Below are the code and all the weights of a small trained network. Each question names an input and a target symbol and asks about switching units off, where a switched-off unit gives its printed mean instead of its output.

import numpy as np


def w(rows, s, z=0):
    codes = np.array(rows[::2]) - 128.0
    scale = np.full(codes.shape[1], s)
    scale[-1] = z or s
    return codes * scale


def norm(h):
    return h / np.sqrt((h * h).mean(-1, keepdims=True) + 1e-5)


def f(y):
    return np.maximum(y, 0)


def softmax(a):
    e = np.exp(a - a.max(-1, keepdims=True))
    return e / e.sum(-1, keepdims=True)


def log_softmax(a):
    a = a - a.max(-1, keepdims=True)
    return a - np.log(np.exp(a).sum(-1, keepdims=True))


def net(x, mask):
    ids = ['αβγδεζηθμξπστφψω'.index(c) for c in x.split()]
    T = len(ids)
    res = E[ids] + P[:T]
    u = 0
    for l in range(2):
        r = norm(res)
        for j in range(2):
            rows = slice(4 * j, 4 * j + 4)
            q, k, v = (r @ M[l][rows].T for M in (Q, K, V))
            z = softmax(np.where(np.tri(T) > 0, q @ k.T / 4**0.5, -1e9)) @ v
            o = O[l][rows]
            res = res + np.where(mask[u + j], z, o[:, -1]) @ o[:, :-1]
        u += 2
        y = f(norm(res) @ A[l][:, :-1].T + A[l][:, -1])
        res = res + np.where(mask[u : u + 4], y, B[l][:, -1]) @ B[l][:, :-1]
        u += 4
    return log_softmax(norm(res)[-1] @ U[:, :-1].T + U[:, -1])


Q, K, V, O, A, B = {}, {}, {}, {}, {}, {}
E = w([
[70,124,89,85,119,147],'α',
[109,136,188,121,140,156],'β',
[161,68,105,133,123,110],'γ',
[80,101,163,111,125,170],'δ',
[105,143,174,104,125,172],'ε',
[101,114,143,124,155,94],'ζ',
[138,88,124,62,141,113],'η',
[86,136,146,131,122,173],'θ',
[152,144,131,125,52,138],'μ',
[85,132,132,60,148,142],'ξ',
[240,251,111,116,248,146],'π',
[175,92,153,101,91,137],'σ',
[125,65,81,133,153,112],'τ',
[152,117,186,136,107,150],'φ',
[135,103,185,93,156,138],'ψ',
[150,109,69,90,73,108],'ω',
],0.02)
P = w([
[96,92,127,174,170,122],'0',
[99,121,164,102,93,104],'1',
[115,124,155,107,102,95],'2',
[122,128,158,105,94,100],'3',
[122,105,148,100,131,250],'4',
[132,125,140,104,117,131],'5',
[133,127,148,105,113,141],'6',
[137,126,145,100,118,129],'7',
[143,124,124,111,133,175],'8',
[148,124,129,111,130,165],'9',
[144,131,143,103,114,134],'10',
[143,133,144,99,116,126],'11',
[146,135,140,101,122,127],'12',
],0.014)
Q[0] = w([
[237,226,158,39,142,130],'0.h1',
[149,148,121,116,130,84],'0.h1',
[171,170,98,112,125,178],'0.h1',
[171,152,111,65,153,152],'0.h1',
[156,218,73,112,212,254],'0.h2',
[48,250,196,166,166,32],'0.h2',
[92,193,187,95,117,30],'0.h2',
[206,51,146,53,139,73],'0.h2',
],0.0097)
K[0] = w([
[163,160,130,151,170,132],'0.h1',
[110,135,107,174,133,109],'0.h1',
[150,157,110,124,92,147],'0.h1',
[137,154,97,71,145,131],'0.h1',
[174,138,175,34,106,185],'0.h2',
[84,6,116,195,66,49],'0.h2',
[174,60,108,166,114,98],'0.h2',
[179,185,92,122,129,117],'0.h2',
],0.011)
V[0] = w([
[118,101,57,64,148,102],'0.h1',
[17,149,92,186,50,149],'0.h1',
[28,48,248,125,111,37],'0.h1',
[143,226,104,118,248,98],'0.h1',
[154,150,65,193,161,78],'0.h2',
[160,129,125,140,120,177],'0.h2',
[113,130,152,88,121,125],'0.h2',
[189,160,106,161,155,107],'0.h2',
],0.013)
O[0] = w([
[99,93,84,92,103,108,183],'0.h1',
[53,226,155,161,116,48,51],'0.h1',
[207,166,121,40,136,4,219],'0.h1',
[131,187,39,131,173,224,93],'0.h1',
[180,143,78,120,133,44,2],'0.h2',
[106,75,148,142,127,110,124],'0.h2',
[115,108,137,117,116,182,182],'0.h2',
[161,61,76,121,114,84,54],'0.h2',
],0.012,0.0084)
A[0] = w([
[162,150,45,179,3,146,5],'0.n1',
[105,111,148,102,89,119,56],'0.n2',
[128,151,148,138,240,162,222],'0.n3',
[243,174,122,250,115,197,134],'0.n4',
],0.026,0.0024)
B[0] = w([
[35,86,186,132,17,114,161],'0.n1',
[95,125,132,107,141,147,255],'0.n2',
[146,138,106,132,59,160,203],'0.n3',
[151,118,196,126,235,254,199],'0.n4',
],0.022,0.0099)
Q[1] = w([
[119,166,64,252,125,107],'1.h1',
[163,144,103,148,84,132],'1.h1',
[161,104,158,116,94,105],'1.h1',
[132,131,120,128,117,133],'1.h1',
[146,111,106,211,166,89],'1.h2',
[134,149,120,97,168,162],'1.h2',
[141,91,179,84,137,123],'1.h2',
[133,78,66,178,105,138],'1.h2',
],0.038)
K[1] = w([
[133,162,134,37,82,4],'1.h1',
[134,169,112,88,122,131],'1.h1',
[121,171,121,132,206,143],'1.h1',
[135,141,124,111,122,145],'1.h1',
[153,153,152,92,127,13],'1.h2',
[165,155,162,101,129,180],'1.h2',
[130,57,145,145,155,145],'1.h2',
[147,85,124,70,57,80],'1.h2',
],0.033)
V[1] = w([
[246,207,182,170,191,117],'1.h1',
[62,157,163,198,155,119],'1.h1',
[164,142,112,210,3,129],'1.h1',
[124,54,214,129,89,115],'1.h1',
[202,92,166,121,46,135],'1.h2',
[122,60,90,154,184,65],'1.h2',
[92,147,106,28,79,164],'1.h2',
[99,107,174,62,159,137],'1.h2',
],0.025)
O[1] = w([
[196,198,177,215,251,192,87],'1.h1',
[41,155,201,131,148,112,107],'1.h1',
[128,124,156,227,13,195,44],'1.h1',
[157,67,225,59,97,131,183],'1.h1',
[194,62,136,124,78,143,172],'1.h2',
[120,41,112,166,214,111,24],'1.h2',
[119,138,68,49,66,139,251],'1.h2',
[140,125,143,17,117,90,233],'1.h2',
],0.017,0.02)
A[1] = w([
[122,40,131,146,119,2,169],'1.n1',
[121,92,85,187,188,37,11],'1.n2',
[66,163,24,113,166,124,240],'1.n3',
[171,186,169,138,154,185,4],'1.n4',
],0.03,0.0035)
B[1] = w([
[69,91,119,249,134,204,252],'1.n1',
[145,230,102,109,117,6,173],'1.n2',
[85,83,144,56,151,235,209],'1.n3',
[136,107,124,176,86,29,240],'1.n4',
],0.025,0.011)
U = w([
[14,162,130,87,182,170,114],'α',
[189,160,136,159,64,104,135],'β',
[137,83,100,168,131,89,229],'γ',
[118,171,185,93,176,100,111],'δ',
[154,172,160,150,54,135,76],'ε',
[180,190,89,78,187,100,152],'ζ',
[169,38,29,77,175,143,80],'η',
[80,204,189,148,104,84,146],'θ',
[68,108,233,160,113,143,82],'μ',
[126,188,9,105,56,168,107],'ξ',
[140,165,134,154,178,204,189],'π',
[166,14,181,108,137,124,48],'σ',
[96,130,71,147,162,92,254],'τ',
[196,102,197,122,168,85,141],'φ',
[255,101,81,108,115,101,96],'ψ',
[56,54,109,166,55,130,109],'ω',
],0.01,0.005)

Each question gives the input, a string of symbols that net reads in full, and the target symbol t.
The units are the heads (4 rows each of Q, K, V and O) and the neurons (one row each of A and B). Each row of codes is followed by its name. A weight is (code - 128) times the scale printed after its matrix; where a second scale follows, it is the last column's (O, A, B and U).
mask holds one flag per unit, layer by layer, with each layer's heads first. A switched-off unit (its flag False) gives its mean, the last column of its rows in O or B, instead of its output. The means were averaged over made-up inputs and are rounded, as every weight is.
A unit's drop is (log p(t) with every unit on - log p(t) with that unit switched off) / (log p(t) with every unit on - log p(t) with every unit switched off).
The circuit of an input: a set's keep is (log p(t) with only the set's units on - log p(t) with every unit switched off) / (log p(t) with every unit on - log p(t) with every unit switched off). Starting from all 12 units, units are removed one at a time, each time the one whose removal leaves the highest keep (on an exact tie, the one counted first), for as long as the keep stays at least 0.8.
units of the circuit, in order: the units of the circuit, biggest drop first
most important unit: the unit with the biggest drop
k most important neurons: the k neurons with the biggest drops, biggest first
top k neurons in layer l: the k neurons of layer l with the biggest drops, biggest first
which heads matter: for each layer, one digit per head in row order, 1 if its drop is at least 0.15 and else 0, layers parted by /
input ζ ξ ψ, target ζ: units of the circuit, in order -> (1.h1, 0.h1)
input π α β π δ, target α: units of the circuit, in order -> (0.h1, 1.h2)
input μ ω β τ, target μ: units of the circuit, in order -> (0.h1, 1.h1, 1.h2)
input ξ φ α, target ξ: most important unit -> 0.n3
input ω ω θ δ, target ω: units of the circuit, in order -> (0.h1, 1.n1, 0.h2, 1.h2)
input σ ζ η τ, target σ: units of the circuit, in order -> (0.h1, 1.h2, 1.n1)
input θ α ε φ, target θ: which heads matter -> 10 / 10
input η ζ γ, target η: which heads matter -> 10 / 11
input η π ω α ψ γ μ ω ψ, target ψ: which heads matter -> 01 / 11
input μ π δ δ ε ξ β η γ μ ε ζ, target ζ: 2 most important neurons -> (0.n4, 1.n1)
input ξ ξ θ η μ ξ π α α ξ η, target η: 3 most important neurons -> (0.n4, 0.n1, 0.n2)
input σ π ξ ζ σ ψ ω α, target α: which heads matter -> 10 / 11
input φ ζ ξ, target φ: units of the circuit, in order -> (0.h1, 1.h1, 1.h2)
input ψ ω ξ, target ψ: which heads matter -> 10 / 10
input γ β β, target γ: 3 most important neurons -> (1.n1, 0.n4, 1.n2)
input ζ π ξ ξ γ η σ α β μ φ, target φ: 4 most important neurons -> (0.n4, 1.n4, 1.n1, 1.n3)
input τ θ σ, target τ: most important unit -> 1.h2
input ζ ω ω ξ, target ζ: units of the circuit, in order -> (1.h1, 0.h1, 0.n1)
input δ α ζ π θ ε ζ ω τ σ ξ, target ξ: units of the circuit, in order -> (0.h1, 0.n3, 1.h1)
input τ φ σ φ π η γ ψ ω ζ, target ζ: units of the circuit, in order -> (1.h1, 0.h2)
input ξ θ ξ ψ, target ξ: 4 most important neurons -> (0.n3, 0.n4, 0.n2, 0.n1)
input ξ π μ σ ψ, target ψ: top 3 neurons in layer 0 -> (0.n4, 0.n3, 0.n2)
input φ δ γ, target φ: units of the circuit, in order -> (1.h1, 0.h1)
input α θ η θ τ τ σ π τ η θ θ σ, target σ: top 3 neurons in layer 0 -> (0.n4, 0.n1, 0.n2)
input ω δ ε, target ω: 2 most important neurons -> (1.n1, 0.n4)
input γ α ψ, target γ: which heads matter -> 01 / 01
input π α ψ ε δ ξ φ δ ξ φ σ, target σ: top neuron in layer 1 -> (1.n4)
input ψ σ φ, target ψ: which heads matter -> 10 / 10
